Below are the code and all the weights of a small trained network. Each question names an input and a target symbol and asks about switching units off, where a switched-off unit gives its printed mean instead of its output.

import numpy as np


def w(rows, s, z=0):
    codes = np.array(rows[::2]) - 128.0
    scale = np.full(codes.shape[1], s)
    scale[-1] = z or s
    return codes * scale


def norm(h):
    return h / np.sqrt((h * h).mean(-1, keepdims=True) + 1e-5)


def f(y):
    return y / 2 * (1 + np.tanh(0.7978845608 * (y + 0.044715 * y**3)))


def softmax(a):
    e = np.exp(a - a.max(-1, keepdims=True))
    return e / e.sum(-1, keepdims=True)


def log_softmax(a):
    a = a - a.max(-1, keepdims=True)
    return a - np.log(np.exp(a).sum(-1, keepdims=True))


def net(x, mask):
    ids = ['γδεζλμξπστφω'.index(c) for c in x.split()]
    T = len(ids)
    res = E[ids] + P[:T]
    r = norm(res)
    for j in range(2):
        rows = slice(2 * j, 2 * j + 2)
        q, k, v = (r @ M[0][rows].T for M in (Q, K, V))
        z = softmax(np.where(np.tri(T) > 0, q @ k.T / 2**0.5, -1e9)) @ v
        o = O[0][rows]
        res = res + np.where(mask[j], z, o[:, -1]) @ o[:, :-1]
    y = f(norm(res) @ A[0][:, :-1].T + A[0][:, -1])
    res = res + np.where(mask[2:14], y, B[0][:, -1]) @ B[0][:, :-1]
    return log_softmax(norm(res)[-1] @ U[:, :-1].T + U[:, -1])


Q, K, V, O, A, B = {}, {}, {}, {}, {}, {}
E = w([
[41,101,123,159],'γ',
[38,98,109,144],'δ',
[43,99,118,162],'ε',
[38,134,118,160],'ζ',
[38,108,111,151],'λ',
[68,198,127,179],'μ',
[41,116,106,159],'ξ',
[127,248,133,154],'π',
[59,217,136,147],'σ',
[154,147,68,206],'τ',
[39,92,124,58],'φ',
[133,247,167,65],'ω',
],0.017)
P = w([
[117,114,229,213],'0',
[106,114,207,200],'1',
[101,126,191,196],'2',
[96,130,173,190],'3',
[95,131,155,181],'4',
[96,133,138,172],'5',
[97,137,122,165],'6',
[96,139,105,159],'7',
[98,142,90,149],'8',
[97,147,73,141],'9',
[91,152,55,136],'10',
[87,161,36,130],'11',
[79,170,17,122],'12',
[78,180,1,114],'13',
],0.014)
Q[0] = w([
[235,67,204,65],'H0',
[88,100,115,88],'H0',
[1,175,70,155],'H1',
[73,128,103,73],'H1',
],0.025)
K[0] = w([
[152,84,204,173],'H0',
[100,161,105,164],'H0',
[97,169,6,123],'H1',
[97,186,82,105],'H1',
],0.02)
V[0] = w([
[105,58,88,151],'H0',
[174,126,96,250],'H0',
[180,151,98,178],'H1',
[170,107,122,172],'H1',
],0.019)
O[0] = w([
[5,180,126,222,71],'H0',
[109,255,10,96,253],'H0',
[143,77,114,205,207],'H1',
[105,40,22,174,103],'H1',
],0.013,0.0043)
A[0] = w([
[117,124,139,178,255],'N0',
[162,174,166,136,128],'N1',
[177,153,69,102,100],'N2',
[67,100,109,95,135],'N3',
[173,88,67,224,128],'N4',
[249,30,174,111,134],'N5',
[124,162,101,75,121],'N6',
[134,130,214,250,110],'N7',
[91,147,90,128,86],'N8',
[110,177,109,109,143],'N9',
[51,117,175,102,107],'N10',
[134,99,58,165,84],'N11',
],0.023,0.01)
B[0] = w([
[135,147,157,86,244],'N0',
[100,88,122,144,161],'N1',
[101,69,132,144,185],'N2',
[181,127,119,168,180],'N3',
[93,144,100,74,215],'N4',
[217,240,177,53,217],'N5',
[154,94,103,143,190],'N6',
[139,2,116,26,163],'N7',
[162,114,139,108,202],'N8',
[147,100,152,149,239],'N9',
[108,130,167,153,192],'N10',
[61,202,46,111,184],'N11',
],0.017,0.011)
U = w([
[79,139,191,127,112],'γ',
[80,134,188,129,90],'δ',
[64,149,185,153,136],'ε',
[102,171,193,152,24],'ζ',
[78,152,197,140,62],'λ',
[182,208,120,224,12],'μ',
[94,182,164,181,75],'ξ',
[207,50,67,126,107],'π',
[193,99,167,181,83],'σ',
[61,183,48,89,251],'τ',
[78,37,163,1,87],'φ',
[205,190,167,12,129],'ω',
],0.014,0.0034)

Each question gives the input, a string of symbols that net reads in full, and the target symbol t.
The units are the heads (2 rows each of Q, K, V and O) and the neurons (one row each of A and B). Each row of codes is followed by its name. A weight is (code - 128) times the scale printed after its matrix; where a second scale follows, it is the last column's (O, A, B and U).
mask holds one flag per unit, heads first, then neurons. A switched-off unit (its flag False) gives its mean, the last column of its rows in O or B, instead of its output. The means were averaged over made-up inputs and are rounded, as every weight is.
A unit's drop is (log p(t) with every unit on - log p(t) with that unit switched off) / (log p(t) with every unit on - log p(t) with every unit switched off).
The circuit of an input: a set's keep is (log p(t) with only the set's units on - log p(t) with every unit switched off) / (log p(t) with every unit on - log p(t) with every unit switched off). Starting from the 12 units with the biggest drops (on a tie, the unit counted first), units are removed one at a time, each time the one whose removal leaves the highest keep (on an exact tie, the one counted first), for as long as the keep stays at least 0.8.
units of the circuit, in order: the units of the circuit, biggest drop first
unit that matters most: the unit with the biggest drop
k most important neurons: the k neurons with the biggest drops, biggest first
heads that matter: for each layer, one digit per head in row order, 1 if its drop is at least 0.15 and else 0, layers parted by /
drop of u: that unit's drop, to one decimal
input σ δ π π λ φ μ ε, target φ: units of the circuit, in order : H0, N7
input ξ φ μ, target φ: unit that matters most : N7
input τ ω δ ζ ξ π ε δ τ π, target τ: units of the circuit, in order : H1, N11
input λ λ φ σ σ ζ ω ε δ ω μ σ φ, target σ: 2 most important neurons : N3, N5
input λ γ π λ, target π: heads that matter : 10
input τ ε ε, target τ: heads that matter : 01
input ε δ π δ ε τ π ζ, target π: heads that matter : 10
input γ τ μ φ δ ε φ γ ξ τ τ ω δ, target ω: units of the circuit, in order : H0, N5
input μ ω ξ γ μ φ σ ζ π δ γ μ, target μ: 3 most important neurons : N7, N4, N5
input μ μ ζ γ π τ φ λ τ μ τ ε σ ζ, target σ: 2 most important neurons : N11, N5
input δ γ ζ φ γ φ π π, target φ: heads that matter : 00
input ζ ξ τ τ ω τ ζ μ ζ ζ σ π ξ, target π: 2 most important neurons : N5, N6
input ε φ ζ γ, target φ: 2 most important neurons : N7, N5
input δ φ δ, target φ: units of the circuit, in order : N7
input γ ζ ε π γ γ, target π: drop of H0 : 0.7
input ζ λ ζ σ ξ, target σ: drop of N5 : 0.2
input μ π γ, target π: drop of H0 : 0.6
